Below is a small trained network, with its code and all its weights. Each question gives an input and a class and asks what happens when units are switched off, that is, made to give their printed mean instead of their output.

import numpy as np


def w(rows, s, z=0):
    codes = np.array(rows[::2]) - 128.0
    scale = np.full(codes.shape[1], s)
    scale[-1] = z or s
    return codes * scale


def f(y):
    return np.maximum(y, 0)


def log_softmax(a):
    a = a - a.max(-1, keepdims=True)
    return a - np.log(np.exp(a).sum(-1, keepdims=True))


def net(x, mask):
    res = np.array(x, float).reshape(1, 7) / 4 @ E
    y = f(res @ A[0][:, :-1].T + A[0][:, -1])
    res = res + np.where(mask, y, B[0][:, -1]) @ B[0][:, :-1]
    return log_softmax(res[-1] @ U[:, :-1].T + U[:, -1])


A, B = {}, {}
E = w([
[109,224,141,161,12,165,81],'x0',
[192,112,207,70,215,192,230],'x1',
[203,224,246,120,127,28,131],'x2',
[8,95,181,48,146,103,110],'x3',
[107,156,183,207,217,254,32],'x4',
[184,221,76,59,199,182,182],'x5',
[218,111,90,54,146,115,33],'x6',
],0.0089)
A[0] = w([
[236,115,64,138,170,125,214,55],'N0',
[151,113,122,201,145,61,94,167],'N1',
[79,48,133,20,129,164,143,138],'N2',
[219,158,109,104,151,69,206,127],'N3',
[136,115,93,95,77,229,60,187],'N4',
[74,148,103,179,38,186,186,2],'N5',
[98,159,127,175,66,158,249,107],'N6',
[111,173,127,153,164,189,51,105],'N7',
[98,183,89,151,159,143,93,73],'N8',
[178,166,139,110,192,68,198,68],'N9',
[125,186,161,132,95,80,107,120],'N10',
[205,65,213,254,164,200,123,132],'N11',
[158,40,109,144,90,76,36,111],'N12',
[82,192,90,150,146,137,69,91],'N13',
[55,112,86,168,68,59,110,74],'N14',
[210,218,192,119,119,91,79,120],'N15',
[82,200,81,207,184,209,63,54],'N16',
[179,209,177,97,114,66,63,52],'N17',
[134,91,226,173,205,128,126,69],'N18',
[95,122,78,40,207,125,207,251],'N19',
],0.0098,0.0041)
B[0] = w([
[129,126,37,114,126,171,204,222],'N0',
[73,133,85,111,91,148,116,188],'N1',
[152,107,194,129,226,36,109,208],'N2',
[145,156,77,84,82,127,161,234],'N3',
[206,93,99,189,193,123,98,213],'N4',
[130,145,145,174,108,118,121,193],'N5',
[152,201,171,202,88,81,181,207],'N6',
[143,103,131,152,106,204,142,204],'N7',
[150,85,169,122,56,151,110,163],'N8',
[144,128,131,86,118,140,171,215],'N9',
[144,167,115,136,82,133,87,194],'N10',
[68,181,114,165,232,195,126,246],'N11',
[75,79,58,135,123,112,92,218],'N12',
[177,78,162,154,19,155,132,179],'N13',
[89,110,108,173,34,92,122,223],'N14',
[134,195,134,2,91,159,61,244],'N15',
[169,66,247,138,99,183,107,224],'N16',
[136,159,122,62,84,128,82,220],'N17',
[31,138,134,92,178,159,174,207],'N18',
[164,69,188,118,139,83,188,242],'N19',
],0.0095,0.013)
U = w([
[78,160,173,173,168,223,131,56],'0',
[196,85,112,163,180,138,99,249],'1',
[184,131,90,109,110,132,244,101],'2',
[105,90,226,108,150,63,169,95],'3',
[119,205,167,226,56,85,171,179],'4',
[74,68,96,186,63,68,99,66],'5',
[145,203,151,81,72,132,67,168],'6',
[170,79,180,192,89,218,104,143],'7',
],0.011,0.0019)

Each question gives the input, the list of numbers given to net, and the class t.
The units are the neurons (one row each of A and B). Each row of codes is followed by its name. A weight is (code - 128) times the scale printed after its matrix; where a second scale follows, it is the last column's (A, B and U).
mask holds one flag per neuron, in row order. A switched-off neuron (its flag False) gives its mean, the last column of its row in B, instead of its output. The means were averaged over made-up inputs and are rounded, as every weight is.
A unit's drop is (log p(t) with every unit on - log p(t) with that unit switched off) / (log p(t) with every unit on - log p(t) with every unit switched off).
The circuit of an input: a set's keep is (log p(t) with only the set's units on - log p(t) with every unit switched off) / (log p(t) with every unit on - log p(t) with every unit switched off). Starting from the 12 units with the biggest drops (on a tie, the unit counted first), units are removed one at a time, each time the one whose removal leaves the highest keep (on an exact tie, the one counted first), for as long as the keep stays at least 0.8.
circuit, biggest first: the units of the circuit, biggest drop first
k most important neurons: the k neurons with the biggest drops, biggest first
drop when u is switched off: that unit's drop, to one decimal
input [8,-2,-7,-1,-1,-2,-3], class 4: circuit, biggest first -> [N6]
input [-4,5,-3,0,-8,-7,-7], class 3: 3 most important neurons -> [N2 N19 N10]
input [3,2,-7,3,-3,-3,5], class 1: circuit, biggest first -> [N4 N2]
input [-3,1,-6,6,6,4,-5], class 3: circuit, biggest first -> [N2 N19]
input [-1,-5,-5,-6,-1,3,3], class 7: circuit, biggest first -> [N16 N3]
input [-8,-5,-7,-3,6,4,7], class 7: 2 most important neurons -> [N16 N7]
input [7,-1,-8,-5,-8,2,2], class 4: circuit, biggest first -> [N6 N5]
input [7,-4,-1,0,1,-2,-3], class 7: 2 most important neurons -> [N16 N13]
input [-1,-3,-1,-8,8,-7,-3], class 0: 4 most important neurons -> [N11 N18 N19 N1]
input [-7,-3,3,-4,2,-4,6], class 5: 2 most important neurons -> [N12 N1]
input [-7,5,-4,0,1,-7,7], class 3: 2 most important neurons -> [N2 N18]
input [-6,-1,2,-4,8,2,5], class 0: 2 most important neurons -> [N11 N18]
input [-5,-3,6,8,7,7,-1], class 3: 2 most important neurons -> [N11 N19]
input [1,1,-6,-7,-1,3,-5], class 4: circuit, biggest first -> [N6]
input [-6,5,7,0,2,-8,8], class 6: 2 most important neurons -> [N15 N17]
input [-7,-7,5,-8,7,8,-4], class 7: 4 most important neurons -> [N16 N13 N8 N7]
input [-2,-1,3,0,-5,-4,2], class 5: 2 most important neurons -> [N12 N15]
input [-6,-1,-6,8,7,3,8], class 1: 3 most important neurons -> [N4 N2 N7]
input [-6,-4,-6,-3,3,5,-3], class 7: drop when N16 is switched off -> 0.2
input [5,8,-5,8,3,-1,-4], class 3: drop when N2 is switched off -> 0.5
input [3,-8,4,-8,-2,-8,-4], class 5: circuit, biggest first -> [N12]
input [-3,7,-8,8,-4,7,-7], class 3: drop when N2 is switched off -> 0.2
